How the points are linked:
j242: v>j320, q>j717, a>j189, f>j102
j645: v>j773, q>j481, a>j776, f>j350
j781: v>j283, q>j783, a>j47, f>j354
j647: v>j636, q>j594, a>j60, f>j972
j358: v>j833, q>j85, a>j596, f>j593
j320: v>j689, q>j593, a>j849, f>j189
j972: v>j60, q>j696, a>j718, f>j969
j929: v>j594, q>j715, a>j696, f>j2
j707: v>j282, q>j976, a>j245, f>j493
j827: v>j577, q>j759, a>j319, f>j49
j496: v>j827, q>j919, a>j49, f>j594
j59: v>j781, q>j632, a>j354, f>j100
j715: v>j99, q>j608, a>j833, f>j358
j608: v>j929, q>j245, a>j2, f>j85
j193: v>j300, q>j251, a>j713, f>j996
j831: v>j85, q>j283, a>j242, f>j408
j783: v>j7, q>j59, a>j77, f>j389
j229: v>j789, q>j193, a>j522, f>j175
j60: v>j193, q>j178, a>j996, f>j718
j796: v>j692, q>j933, a>j894, f>j374
j303: v>j496, q>j437, a>j594, f>j929
j692: v>j632, q>j517, a>j951, f>j894
j833: v>j972, q>j2, a>j969, f>j596
j849: v>j707, q>j857, a>j493, f>j989
j282: v>j437, q>j680, a>j715, f>j245
j776: v>j968, q>j301, a>j692, f>j796
j933: v>j517, q>j789, a>j56, f>j920
j572: v>j100, q>j894, a>j37, f>j577
j593: v>j596, q>j242, a>j857, f>j355
j175: v>j522, q>j996, a>j919, f>j437
j919: v>j759, q>j303, a>j647, f>j99
j894: v>j951, q>j56, a>j130, f>j491
j773: v>j180, q>j887, a>j968, f>j776
j957: v>j608, q>j493, a>j85, f>j831
j511: v>j836, q>j319, a>j300, f>j193
j77: v>j408, q>j354, a>j442, f>j887
j130: v>j481, q>j577, a>j836, f>j511
j7: v>j831, q>j781, a>j408, f>j77
j718: v>j996, q>j394, a>j410, f>j680
j976: v>j680, q>j849, a>j957, f>j599
j437: v>j919, q>j410, a>j99, f>j715
j355: v>j857, q>j102, a>j104, f>j598
j599: v>j957, q>j989, a>j831, f>j7
j696: v>j178, q>j833, a>j394, f>j689
j102: v>j189, q>j180, a>j456, f>j188
j481: v>j887, q>j37, a>j301, f>j836
j805: v>j358, q>j831, a>j593, f>j717
j836: v>j301, q>j904, a>j933, f>j300
j951: v>j389, q>j572, a>j481, f>j130
j300: v>j933, q>j229, a>j920, f>j713
j389: v>j77, q>j100, a>j887, f>j481
j350: v>j776, q>j836, a>j796, f>j789
j37: v>j645, q>j130, a>j350, f>j904
j245: v>j715, q>j957, a>j358, f>j805
j759: v>j491, q>j496, a>j636, f>j647
j104: v>j599, q>j456, a>j7, f>j783
j680: v>j410, q>j707, a>j608, f>j957
j442: v>j102, q>j773, a>j188, f>j486
j717: v>j593, q>j408, a>j355, f>j180
j713: v>j920, q>j175, a>j496, f>j303
j283: v>j805, q>j7, a>j717, f>j47
j636: v>j511, q>j49, a>j193, f>j60
j689: v>j394, q>j596, a>j707, f>j849
j100: v>j354, q>j951, a>j645, f>j37
j789: v>j796, q>j300, a>j374, f>j522
j969: v>j718, q>j689, a>j680, f>j976
j301: v>j486, q>j350, a>j517, f>j933
j456: v>j989, q>j598, a>j781, f>j59
j180: v>j355, q>j442, a>j598, f>j968
j920: v>j56, q>j522, a>j827, f>j496
j517: v>j179, q>j796, a>j572, f>j56
j99: v>j647, q>j929, a>j972, f>j833
j410: v>j303, q>j282, a>j929, f>j608
j251: v>j229, q>j60, a>j175, f>j541
j989: v>j493, q>j104, a>j283, f>j781
j491: v>j130, q>j827, a>j511, f>j636
j541: v>j175, q>j718, a>j437, f>j282
j47: v>j717, q>j77, a>j180, f>j773
j49: v>j319, q>j647, a>j251, f>j178
j394: v>j541, q>j969, a>j282, f>j707
j85: v>j2, q>j805, a>j320, f>j242
j188: v>j456, q>j968, a>j59, f>j179
j857: v>j976, q>j189, a>j599, f>j104
j968: v>j598, q>j486, a>j632, f>j692
j887: v>j442, q>j645, a>j486, f>j301
j486: v>j188, q>j776, a>j179, f>j517
j408: v>j242, q>j47, a>j102, f>j442
j189: v>j849, q>j355, a>j989, f>j456
j904: v>j350, q>j511, a>j789, f>j229
j996: v>j713, q>j541, a>j303, f>j410
j598: v>j104, q>j188, a>j783, f>j632
j577: v>j37, q>j491, a>j904, f>j319
j319: v>j904, q>j636, a>j229, f>j251
j493: v>j245, q>j599, a>j805, f>j283
j594: v>j49, q>j99, a>j178, f>j696
j522: v>j374, q>j713, a>j759, f>j919
j354: v>j47, q>j389, a>j773, f>j645
j178: v>j251, q>j972, a>j541, f>j394
j56: v>j572, q>j374, a>j577, f>j827
j632: v>j783, q>j179, a>j389, f>j951
j596: v>j969, q>j320, a>j976, f>j857
j2: v>j696, q>j358, a>j689, f>j320
j179: v>j59, q>j692, a>j100, f>j572
j374: v>j894, q>j920, a>j491, f>j759

The rows follow the links: the fewer symbols apart two points are, the more alike their rows tend to be.

Each row is also shifted at random along 4 hidden directions that mean nothing.

Some points, each with a row of numbers:
j300	[ -84,   20,   -9,  -87, -139,  -15,  151,  -79,  102,   72,   72,  -19,  120,  -82,  -91,  -53,   70,  130,   83,  -42,   -1,  -46,    3, -130,  -31,   61,   59,   31,  -50,  -85,  -51,  -84]
j805	[ 113,   27,  -20,   30,  113,  -36,  -48,   30,   17,  -29,  -27,  -50,  -49,  -20,   99,  -76,  -68,   11,   62,   31,    3,   90,   49,   36,   79,   89, -146,   76,   44,   61,   73,  -36]
j56	[  11,  -19,  -51, -104,  -46,   -1,  143,  -54,   64,   16,  -69,   20,   45,   38,  -50,  -35,  174,   44,  -32,  -20,  -50,   30,   51,   14,  -80,   19,   77,   36,  -26,  -77,   36,  -92]
j85	[ -37,   43,   -4,   33,  101,  -51,  -48,  -19,   12,  -21,  -28,  -36,  -56,  -14,   92,  -75,  -52,   25,    7,   55,    9,  100,   39,   74,   32,  104, -145,   62,   38,   84,   80,  -46]
j968	[-204, -103, -120,  -84,   21,  172, -111,   99, -123,   54,   63,   33,  -31, -122,  -18,    0,  139, -189,   99,  -17,  -68,   75,    5,  -83,  -35,  -89,   26,  -18,  150,  -75,   18,  -96]
j849	[-116,   15,  -57,  -53,   94,   12,  -66,   20,   13,   30,  -72,  -60, -108,   23,   94, -151,  -43,   44,   19,   48,   71,   25,   17,   69,   30,   23, -134,   24,   62,   82,  157,  -16]
j904	[  69,   -3, -105,  -69,   22,   32,  113,    7,   11,  -41,  -58,   79,   82,   53,  -41, -102,  155,  -96,   -7, -101,  -33,  -38,  -19,   27,  -93,  -18,   67,   43,  -27,  -88,   -1,  -89]
j303	[ -89,   96,  136,  -22,  -54,   -5,  117, -141,   16,   28,   80,    9,  -34,   53,  -31,    5,  -46,   32,  -11,   25,   65,   29,   -8,  -59,  -80,   96,   37,  -64,  -45,   89,   27, -117]
j180	[-320,  -91,  -26, -144,  -14,   59,  -38,   54,  -69,  160,    0, -102,  -34,  -56,   92,  157,   12,   73,   55,   54,  -18,  -58,    3,  -81,   91,   30,  -36,  -62,  111,  -42,   54,  131]
j773	[ -13,  -64,  -75,  -57,   15,   67,  -82,   65, -131,   81,  112,   12,   73, -184,   35,  159,   98, -135,   86,  -10, -119,    9,  -16,  -90,   23,   41,  -28,  -13,   97,  -85,  -91,  -11]
j776	[  58,  -86,  -56,  -22,  -88,    7,  -70,   41,  -16,   57,   23,   -3,   79, -130,  -40,  119,  119,   32,  -33,   16,  -78,  -37,   -2,  -26,    7,  -69,   69,   -4,    9, -101, -110,   86]
j283	[-166,  -77,  -68,  -69,   19,   64,  -92,  115,   16,   74,  -75, -105, -109,   21,   52,  -96,  -97,   88,   81,    8,   99,  -66,  -12,  -27,  131, -106,  -77,  -19,   88,    8,  128,  124]
j957	[ -37,   61,    0,  -34,   60,  -83,  -37,  -50,   27,   63,  -47,  -84,  -20,  -10,  132,   -3,  -70,  146,  -38,   83,   49,  -37,    4,   90,   49,  128, -150,   13,    1,  112,   68,   61]
j887	[  69,  -97,  -62,  -84,  -51,  102,  -91,   67,  -42,   86,   -2,  -14,  -36,  -63,  -25,   55,  111,  -12,   -4,   31,  -34,   16,   18,  -40,   -6, -103,   45,  -43,   76,  -60,   17,   21]
j408	[ -14,  -99,   35,   62,   44,   15,  -50,  108,    3,  -51,  -71,  -52, -135,   59,   26,   55,  -69,    5,   60,   14,  -34,  136,  103,  -13,  135,  -68,  -18,   21,   80,  -40,   84,   51]
j692	[ 165,  -88,    6,  -83, -151,  -19,  -17,   14,   63,   92,  -91,  -65,  -20,    6,  -44,  121,  113,  208, -132,   77,  -14,  -21,   53,   22,   22, -105,  105,  -46,   -4,  -57,   17,  145]
j102	[ -24,  -74,  -82,   -4,  110,   30,  -92,  165, -107,   -3,  -71,  -21,   14,   52,  104,  106,  -79, -101,   38,  -61,   -7, -147,  -66,   31,  122,  -68,  -62,  -30,   55,  -37,  -14,  213]
j976	[-201,   74, -104,   -1,  145,  -51, -112,   10,  -80,   18,   35,   -8,  101, -101,  137,  -34,  -59,  -66,   15,    3,   14, -147, -107,   92,    2,  112, -172,   33,   16,   67,  -58,   81]
j47	[   8,  -88,   23,   85,  101,   28,  -37,  112,  -79,  -78,  -30,   15,  -74,   35,   43,  140,  -15, -140,   62,  -11, -116,  160,   97,  -20,   94,   -2,  -12,   34,   87,  -61,   19,    9]
j410	[   4,   89,   18,  -10,  -15,   39,  -72,  -55,  -22,   34,   66,    9,  -26,    2,    0, -117, -108,  -22,  -47,   19,  144, -137, -123,   18,  -77,  -33,  -26,  -85,  -37,  151,    5,   -1]
j572	[  23,  -63,  -37,  -14,  -59,  -28,    9,    4,   17,   -3,  -68,   27,   67,  -10,  -42,   88,  151,   32, -102,    2,  -89,   -7,   30,   57,  -40,  -56,   94,   29,  -19,  -93,  -64,   56]
j251	[-260,   29,   39,  -74,  -51,   49,  114,  -49,   10,   11,  -43,   21,  -19,  170,  -46,  -71,  -50,   -1,  -46,  -50,  124, -155,  -96,   -4,  -82,  -71,   88, -106,  -65,   38,   46,   21]
j608	[-119,   74,   12,   71,   30,  -61, -121,  -33,   11,  -10,   16,   -8,   -9,  -33,   41,  -60, -105,   51,  -72,   62,   79,  -68,  -57,   98,   -7,    5,  -78,  -16,  -34,  116,  -19,   77]
j707	[-279,   33,   -4,  103,   78,  -16, -118,  -16,   -3,  -75,   -1,   18,  -82,  -16,   22, -146,  -54,  -51,  -18,   44,   42,   96,   10,   99,  -43,  -15,  -69,   42,   25,   94,   51,  -62]
j599	[ -31,   -2,  -56,  -54,   47,  -15,  -68,   46,   19,   87,   -2, -107,  -25,  -78,   93,  -54,  -84,  112,   95,   26,   51,  -39,   -9,  -17,  118,   57, -150,   35,   57,   33,   63,   61]
j481	[  33,  -49,  -56,   75,  -33,  -33,  -58,   28,  -32,  -39,   71,   75,  161, -167,  -58,  137,  145,  -68,  -10,  -34, -171,   28,   23,  -12,  -14,  -15,   68,   69,   -7, -134, -200,   20]
j100	[ 162,  -80,  -14,  -15,  -92,   17,  -63,   37,   -3,   54,   29,  -11,   28, -119,  -56,  120,  115,   45,  -24,   34,  -93,   57,   47,  -44,   25,  -61,   66,   -3,   34,  -80,  -62,   40]
j594	[-208,  118,  100,  -30,  -65,  -14,   83, -160,  -16,   75,  178,    6,   67,  -90,  -19,   43,  -49,   26,   46,   24,   32,  -21,  -60, -109,  -76,  168,   -7,  -53,  -45,   84,  -64, -119]
j517	[  -5,  -61,  -26,   36,  -63,  -44,    0,    5,    9,  -28,   15,   53,  110, -109,  -57,  127,  163,    2,  -43,   -4, -144,   62,   60,    7,  -31,   -8,   84,   55,   -8, -121, -128,   -2]
j350	[  78,  -65, -107,  -72,   11,    8,   26,   46,  -22,  -21, -155,   53,   56,  109,   -9,   31,  160,  -45, -152,  -47,  -32, -122,  -30,  132,  -81, -109,   93,  -11,  -34,  -73,   -6,  107]
j759	[  42,   32,    0,    0,  -45,  -27,  118,   -3,   37,  -29,    5,   40,  127,   76,  -52,  -32,  -52,  -16,    3, -106,   49, -199, -106,  -34,  -14,  -40,   76,  -29, -113,  -45, -104,   61]
j355	[ 176,  -64,   -6,   73,   89,    9,  -70,  143,   -7,  -67, -105,  -36,  -91,  103,   62,    5, -118,  -24,   37,  -16,    4,   15,   36,   36,  150,  -85,  -57,   19,   45,  -17,   62,  134]
j598	[ -83, -109,  -43,  -62,   84,  109,  -56,  128,  -93,    0, -116,   -3, -138,  127,   54,   64,   24, -117,    5,   -1,  -21,   45,   34,   21,   40, -102,    9,  -63,  108,  -29,  131,   56]
j456	[-206,  -76,   43,   27,   -1,   -6,  -28,   55,  -30,   41,   35,  -67,  -38,  -92,   48,  165,  -33,   48,  102,   43,  -85,  113,   83,  -98,  141,   47,  -37,   19,   92,  -60,    0,   40]
j437	[  55,  101,   32,   51,   70,   56,   -6,  -61,  -67,  -80,   76,  100,  -27,   65,  -28, -115,  -74, -204,   -2,  -43,   71,   -4,  -84,   14, -122,    3,   -4,  -42,  -35,  100,    1, -133]
j394	[ 168,   73,   75,   66,  -20,  -21,  -81,  -66,   32,  -32,   13,   -1,  -86,   61,  -29, -103, -138,   57,  -95,   65,  130,  -28,  -54,   67,  -36,  -52,  -16,  -57,  -61,  152,   34,   11]
j7	[  76, -112,   48,   57,   44,   37,  -41,  128,   23,  -61, -153,  -64, -213,  158,   20,   -3,  -85,   37,   25,   30,   14,  151,  115,   28,  137, -131,   -3,   13,   73,   -8,  154,   65]
j647	[   3,   84,  114,   59,   16,  -20,  128,  -84,  -19,  -76,   42,   85,   20,  112,  -34,   24,  -67, -102,  -21,  -47,    5,    2,  -36,  -14,  -72,   73,   55,  -30,  -79,   44,  -45,  -80]
j796	[ -98,  -32,  -79,  -16,   -8,  -12,   40,    3,  -10,  -41,   -8,   74,  111,  -58,  -42,   36,  192,  -78,  -31,  -37, -132,   32,   28,   28,  -80,    1,   79,   66,    1, -112,  -93,  -51]

The symbols that take the first to the second take the third to the fourth, perhaps in another order. What is the fourth?
Answer with the point's name.
[  91, -101,   15,   54,   67,   42,  -58,  148,   12,  -75, -140,  -42, -180,  149,   27,  -29,  -95,    2,   28,    3,   26,   91,   74,   36,  134, -139,  -21,    6,   66,  -11,  148,   91]
to [  82,  -65,  -53,  -79,   44,   62,  -52,   76, -127,   76,   28,   -9,   32,  -72,   66,  181,   63, -106,   39,   -1,  -94,  -21,  -17,  -42,   34,   38,  -25,  -42,   86,  -51,  -37,   63]
as [ -93,  -33,  -52,    1,  -49,  -62,   26,  -19,   -7,    8,   38,   42,  175, -150,  -31,  133,  179,   -4,  -30,  -25, -159,   -2,   25,    1,  -35,   53,   59,   61,  -21, -124, -164,    9]
to j511

[ -51, -131, -117,   56,   17,  116, -112,  115,  -51, -110,  -43,  117,  -42,   -5, -103,  -87,  164, -215,  -26,  -61,  -86,  100,   34,   43,  -80, -243,  133,   33,   69, -113,  -23,  -72]
to [ -53,  -47, -182,  -44,   33,   12,  -53,   81,  -90,    2,  -33,   85,  198,  -50,   12,   69,  158, -146,  -80,  -91,  -86, -233, -120,   91,  -68,  -77,   53,    5,  -20, -112, -166,  150]
as [  59,   27,  -57,   59,   15,   15,   94,   30,   13, -102,   27,  114,  123,   59,  -87, -101,  -12, -151,   50, -158,    3, -117,  -81,  -33,  -51,  -65,   81,   22,  -87,  -84, -117,  -32]
to j713

[  39,  128,  123,   58,  -51,  -33,   27, -147,    5,   14,  177,   18,   18,  -94,  -31,    0,  -75,    8,   34,   37,   33,   49,  -24,  -80,  -56,  139,  -23,  -23,  -50,  103,  -67, -135]
to [-377,   23,  -36,   79,   82,   33, -147,   14,   -4,  -77,  -26,   32, -129,   31,   11, -220,  -52,  -75,  -30,   38,   81,   59,  -12,  115,  -63,  -99,  -47,   14,   37,  109,   93,  -67]
as [  -4,   55,   -1,   -6,   79,  -66,  -56,  -26,    6,    6,  -96,  -56,  -55,   76,  116,  -43,  -86,   90,  -92,   74,   73,  -45,  -15,  147,   28,   55, -117,    0,  -11,  127,   93,   90]
to j989

[ -33,   67,   23,  -16,   13,  -12,  110,  -26,  -37,  -38,  -24,   64,   79,  167,   -7,   17,  -83,  -75,  -53,  -89,   80, -238, -139,   36,  -59,  -17,   61,  -92, -107,   28,  -56,   84]
to [ 192,  -56,  -54,   37,   48,   -1,   57,   40,  -13, -141, -141,  107,   28,  125,  -48,   -5,  171, -127, -116,  -57, -100,   68,   60,  126,  -92,  -79,  108,   50,  -34,  -92,  -15,  -30]
as [ -95,  -74,  -74, -122,   59,   77,  -56,   98, -139,  112,  -19,  -25,   21,  -30,  100,  167,   38,  -76,   25,   -4,  -40, -113,  -51,  -19,   53,    9,  -42,  -68,   92,  -35,    6,  135]
to j320

[ -70,  119,   36,  -17,  -15,   24,  -13,  -97,  -41,   43,  148,   29,   41,  -59,  -16,  -48,  -70,  -54,   20,    4,   78,  -87,  -98,  -53,  -89,   75,  -35,  -60,  -32,  110,  -51,  -78]
to [-227,   70,   92,  -56,  -39,   48,   94, -102,   -5,   20,   40,   27,  -54,   99,  -39,  -65,  -41,  -22,  -16,    2,   91,   -7,  -30,  -36, -116,   25,   52,  -79,  -30,   88,   76, -120]
as [ 169,  -87,  -43,  -74,   86,  105,  -49,  104, -115,   19,  -80,    7,  -71,   77,   72,  121,   52, -133,  -23,   -6,  -47,    5,    8,   32,   30,  -49,    3,  -61,   87,  -23,   86,   69]
to j47

[-129,  -95,  -10,  -33,   42,   80,  -36,   64,  -98,   23,   -1,  -11,  -86,  -27,   44,  115,   64, -102,   64,   20, -100,  145,   74,  -65,   36,    5,    4,   -8,  130,  -56,   60,  -44]
to [ -46,  -92,    1,   41,   55,   42,  -60,  133,  -43,  -43,  -84,  -28, -119,   69,   47,   62,  -62,  -45,   45,    1,  -31,   74,   62,    9,  115,  -73,  -28,    3,   82,  -38,   82,   79]
as [ -85,  -19,  -32, -125,  -71,  -23,  134,  -66,   68,   61,  -31,   -1,   74,  -29,  -35,   14,  189,   98,  -29,   -1,  -60,   21,   52,  -16,  -63,   55,   74,   37,  -14,  -81,   14,  -70]
to j572

[ -35,   91,   42,   84,  -24,  -35, -101,  -65,   10,   -1,   98,   -2,   -2,  -81,   -8,  -68, -113,   35,  -38,   45,   91,  -55,  -79,   18,  -36,   -2,  -50,  -33,  -44,  130,  -51,    0]
to [ -32,   70,   -1,   42,   90,  -94,  -69,  -32,   -2,  -10,  -28,  -35,   -4,  -14,  112,  -11,  -85,   43,  -46,   55,   20,   -5,  -18,  117,   25,  102, -126,   33,  -21,  107,   10,   48]
as [ 218,  121,   58,   16,   48,   13,   32,  -68,  -54,  -41,   30,   70,    2,  119,    6,  -31,  -99, -126,  -67,  -26,   93, -108, -110,   45,  -87,   36,   -7,  -86,  -74,  127,   -1,  -29]
to j833

[ 129,  108,   32,   29,   19,   34,  -47,  -62,  -34,  -29,   59,   40,  -23,   46,   -3, -104, -110,  -81,  -44,    0,  111,  -86, -105,   32,  -85,  -14,  -22,  -71,  -47,  145,    0,  -38]
to [ -17,   77,   22,   53,    5,   40, -107,  -39,   -7,  -32,   54,   30,  -75,   19,  -31, -165, -103,  -44,  -36,   20,  135,  -48,  -84,   37,  -82,  -79,  -16,  -53,  -23,  130,   26,  -44]
as [ 158, -124, -110, -144,   23,  170,  -94,  128,  -86,   47, -146,    0, -143,  135,    5,  -41,  100,  -98,  -62,   -1,   40,  -57,  -18,   58,  -31, -212,   53, -101,  102,  -12,  157,   75]
to j486

[-302,   67,   35,  -42,  -97,  -76, -102, -101,   54,  137,   64, -118,   -1, -113,   36,  -25, -112,  256,  -61,  122,  133, -148,  -82,   28,   11,   36,  -78,  -69,  -33,  138,   -4,  118]
to [ 133,   50,    5,   82,  142,  -69,  -48,   -1,   -3,  -71,  -24,   -9,  -35,   -3,   96,  -49,  -59,  -27,   17,   27,  -28,  112,   61,   93,   57,  118, -141,   85,   19,   76,   49,  -48]
as [  95,  -31,   40,  102,   16,  -70,  -39,   76,   24,   -5,   38,  -69,    1, -107,   43,  106, -110,   82,  119,   13,  -60,   88,   69,  -73,  188,   58,  -93,   74,   41,  -43,  -41,   67]
to j783

[ 146,   29,  -14,  -45,   86,  -40,  -30,   14,   32,   35,  -97, -101,  -86,   62,  122,  -64,  -78,  120,  -17,   64,   75,   -5,   17,   90,   77,   72, -148,   15,   25,   95,  151,   60]
to [ 122,  -27,  -21,   32,   47,  -35,  -59,   94,   19,   23,  -17,  -79,  -24,  -40,   73,   26, -121,   71,   96,    3,    9,  -25,    8,  -25,  177,   16, -115,   42,   41,   -6,    8,  112]
as [-306,   35,  -65,    1,  117,   -8, -124,    3,  -35,   -7,  -36,   -5,  -36,    0,   92, -134,  -58,  -48,  -37,   20,   77,  -63,  -65,  126,  -36,  -12, -109,    6,   32,  109,   54,   29]
to j805

[   2,  -84,  -52,  -67,  -90,   -5,   -3,   16,   22,   33, -106,    9,   30,   23,  -42,   60,  154,   75, -130,   25,  -37,  -59,   20,   74,  -35, -105,  100,  -29,  -12,  -80,  -11,  102]
to [ 135,  -55,  -64,   26,   -8,  -42,    7,   30,  -24,  -65,  -64,   72,  106,   -4,  -33,  103,  148,  -64, -105,  -35, -123,  -21,   11,   82,  -41,  -49,   79,   31,  -36, -101, -113,   66]
as [ -23,  -49,  -40, -117,  -60,    6,  107,  -28,   64,   23, -134,   -2,   -3,  102,  -33,  -22,  187,   83, -108,    9,  -24,   13,   60,   61,  -75,  -48,  108,    5,  -15,  -65,   73,  -26]
to j836

[ -47,   88,  104,  -27,  -44,  -36,  139, -111,    3,   22,   45,   12,   46,   83,  -11,   76,  -68,   32,  -31,  -16,   51, -105,  -70,  -30,  -58,   99,   41,  -77,  -92,   67,  -43,    3]
to [ 163,   88,   88,   21,  -30,   30,  -24,  -85,   27,  -19,   -5,    8, -115,  117,  -29, -131, -102,    9,  -73,   43,  146,   -3,  -38,   39,  -80,  -39,    1,  -80,  -47,  153,   93,  -56]
as [-180,    5,   28, -130, -192,    1,  166,  -79,  146,  117,   12,  -80,   19,   14, -100,  -86,   24,  245,   35,   -5,   99,  -92,  -13, -127,  -20,  -26,  100,  -33,  -58,  -43,   33,  -18]
to j175

[-150,   75,   60,   56,  -14,  -43,  112,  -69,  -30,  -42,  103,   76,  138,    9,  -34,   60,  -59,  -85,   29,  -92,   -6, -117,  -88,  -60,  -44,   80,   46,  -24,  -87,   -9, -149,  -25]
to [  52,  115,  149,   59,  -16,  -39,  116, -136,   -8,  -30,  104,   48,   13,   35,  -19,   61,  -71,  -37,   -3,    1,    8,   59,   -1,  -53,  -65,  152,   19,  -28,  -65,   71,  -51, -132]
as [ 110,  128,  103,  -62,  -47,  -37,   86, -134,  -15,   82,   68,  -18,   39,   40,   31,   68,  -95,   68,  -53,   25,   94, -143,  -94,  -21,  -52,  130,  -24, -108,  -83,  130,  -19,   26]
to j410

